Below is a small trained network, with its code and all its weights. Each question gives an input and a class and asks what happens when units are switched off, that is, made to give their printed mean instead of their output.

import numpy as np


def w(rows, s, z=0):
    codes = np.array(rows[::2]) - 128.0
    scale = np.full(codes.shape[1], s)
    scale[-1] = z or s
    return codes * scale


def f(y):
    return y / 2 * (1 + np.tanh(0.7978845608 * (y + 0.044715 * y**3)))


def log_softmax(a):
    a = a - a.max(-1, keepdims=True)
    return a - np.log(np.exp(a).sum(-1, keepdims=True))


def net(x, mask):
    res = np.array(x, float).reshape(1, 8) / 4 @ E
    y = f(res @ A[0][:, :-1].T + A[0][:, -1])
    res = res + np.where(mask, y, B[0][:, -1]) @ B[0][:, :-1]
    return log_softmax(res[-1] @ U[:, :-1].T + U[:, -1])


A, B = {}, {}
E = w([
[52,44,231,110,117,129,10,87],'x0',
[156,118,189,2,136,160,165,84],'x1',
[85,62,214,171,93,161,129,123],'x2',
[116,195,76,126,103,98,175,187],'x3',
[207,110,193,127,79,125,164,178],'x4',
[169,167,206,150,216,79,173,150],'x5',
[212,101,66,92,111,22,121,58],'x6',
[152,109,144,119,136,68,81,95],'x7',
],0.0082)
A[0] = w([
[171,97,133,133,229,38,36,179,118],'n0',
[196,156,92,201,126,28,71,172,244],'n1',
[180,181,93,138,171,207,192,168,243],'n2',
[55,101,186,205,194,97,156,160,28],'n3',
[92,62,62,189,149,121,49,118,184],'n4',
[145,84,132,165,43,192,193,196,209],'n5',
[58,160,102,110,126,149,115,130,13],'n6',
[75,215,126,185,240,111,205,177,132],'n7',
[1,57,55,134,145,209,14,80,202],'n8',
[126,177,128,144,209,129,161,182,13],'n9',
[90,125,110,131,43,169,151,192,113],'n10',
[16,131,92,54,117,100,97,169,102],'n11',
[137,105,218,92,167,162,185,128,254],'n12',
],0.0087,0.004)
B[0] = w([
[85,120,179,132,54,95,215,193,171],'n0',
[171,151,178,111,121,56,155,154,201],'n1',
[119,202,91,80,169,68,115,172,200],'n2',
[196,122,66,95,134,67,126,46,171],'n3',
[136,162,186,84,100,111,89,143,197],'n4',
[124,183,154,141,62,66,143,230,185],'n5',
[101,130,175,213,97,206,122,158,140],'n6',
[178,176,31,67,193,125,149,118,200],'n7',
[53,93,193,102,164,184,28,157,253],'n8',
[151,167,62,201,192,185,117,89,155],'n9',
[81,152,139,134,113,150,199,135,165],'n10',
[2,102,119,144,104,169,160,168,164],'n11',
[158,106,182,64,104,95,91,129,197],'n12',
],0.0084,0.014)
U = w([
[94,89,221,133,148,135,40,135,170],'0',
[155,102,33,255,162,159,84,74,14],'1',
[197,167,27,84,172,47,145,116,186],'2',
[129,77,56,227,160,178,167,106,29],'3',
[78,192,125,149,80,44,171,163,204],'4',
[37,183,25,154,173,176,100,140,63],'5',
[133,132,49,244,124,178,130,64,3],'6',
[143,115,62,89,146,85,38,59,210],'7',
],0.0089,0.0039)

Each question gives the input, the list of numbers given to net, and the class t.
The units are the neurons (one row each of A and B). Each row of codes is followed by its name. A weight is (code - 128) times the scale printed after its matrix; where a second scale follows, it is the last column's (A, B and U).
mask holds one flag per neuron, in row order. A switched-off neuron (its flag False) gives its mean, the last column of its row in B, instead of its output. The means were averaged over made-up inputs and are rounded, as every weight is.
A unit's drop is (log p(t) with every unit on - log p(t) with that unit switched off) / (log p(t) with every unit on - log p(t) with every unit switched off).
The circuit of an input: a set's keep is (log p(t) with only the set's units on - log p(t) with every unit switched off) / (log p(t) with every unit on - log p(t) with every unit switched off). Starting from the 12 units with the biggest drops (on a tie, the unit counted first), units are removed one at a time, each time the one whose removal leaves the highest keep (on an exact tie, the one counted first), for as long as the keep stays at least 0.8.
units of the circuit, in order: the units of the circuit, biggest drop first
most important unit: the unit with the biggest drop
top k neurons: the k neurons with the biggest drops, biggest first
drop when u is switched off: that unit's drop, to one decimal
input [-1,-8,3,6,6,6,-1,1], class 2: most important unit => n7
input [-3,6,4,-5,1,-1,-1,6], class 7: units of the circuit, in order => n8, n0
input [2,-5,-2,-3,7,6,-8,6], class 2: units of the circuit, in order => n3, n8
input [5,2,1,5,-8,8,-3,2], class 2: top 2 neurons => n7, n3
input [-7,7,8,-4,-1,-3,-5,-2], class 4: top 2 neurons => n5, n8
input [-1,1,-5,8,-2,1,-3,-6], class 5: top 3 neurons => n3, n11, n9
input [0,7,4,-6,-4,8,1,-3], class 7: units of the circuit, in order => n8, n5, n1
input [2,-4,6,-3,6,7,-1,5], class 4: top 2 neurons => n8, n0
input [8,-7,1,2,2,2,8,6], class 4: top 2 neurons => n0, n1
input [-4,-8,-1,-2,-4,3,-7,-2], class 2: top 2 neurons => n7, n3
input [-4,-2,-7,3,-6,2,-5,-4], class 2: top 3 neurons => n7, n8, n2
input [-6,-4,-8,-8,4,4,5,8], class 4: top 2 neurons => n0, n7
input [0,-2,-5,-7,-7,3,1,8], class 0: drop when n3 is switched off => 0.0
input [0,-3,8,5,8,8,-4,-8], class 2: drop when n3 is switched off => 0.3
input [4,-3,-1,-4,6,4,8,1], class 4: most important unit => n0
input [-1,-5,0,-7,6,6,2,3], class 4: drop when n0 is switched off => 0.8
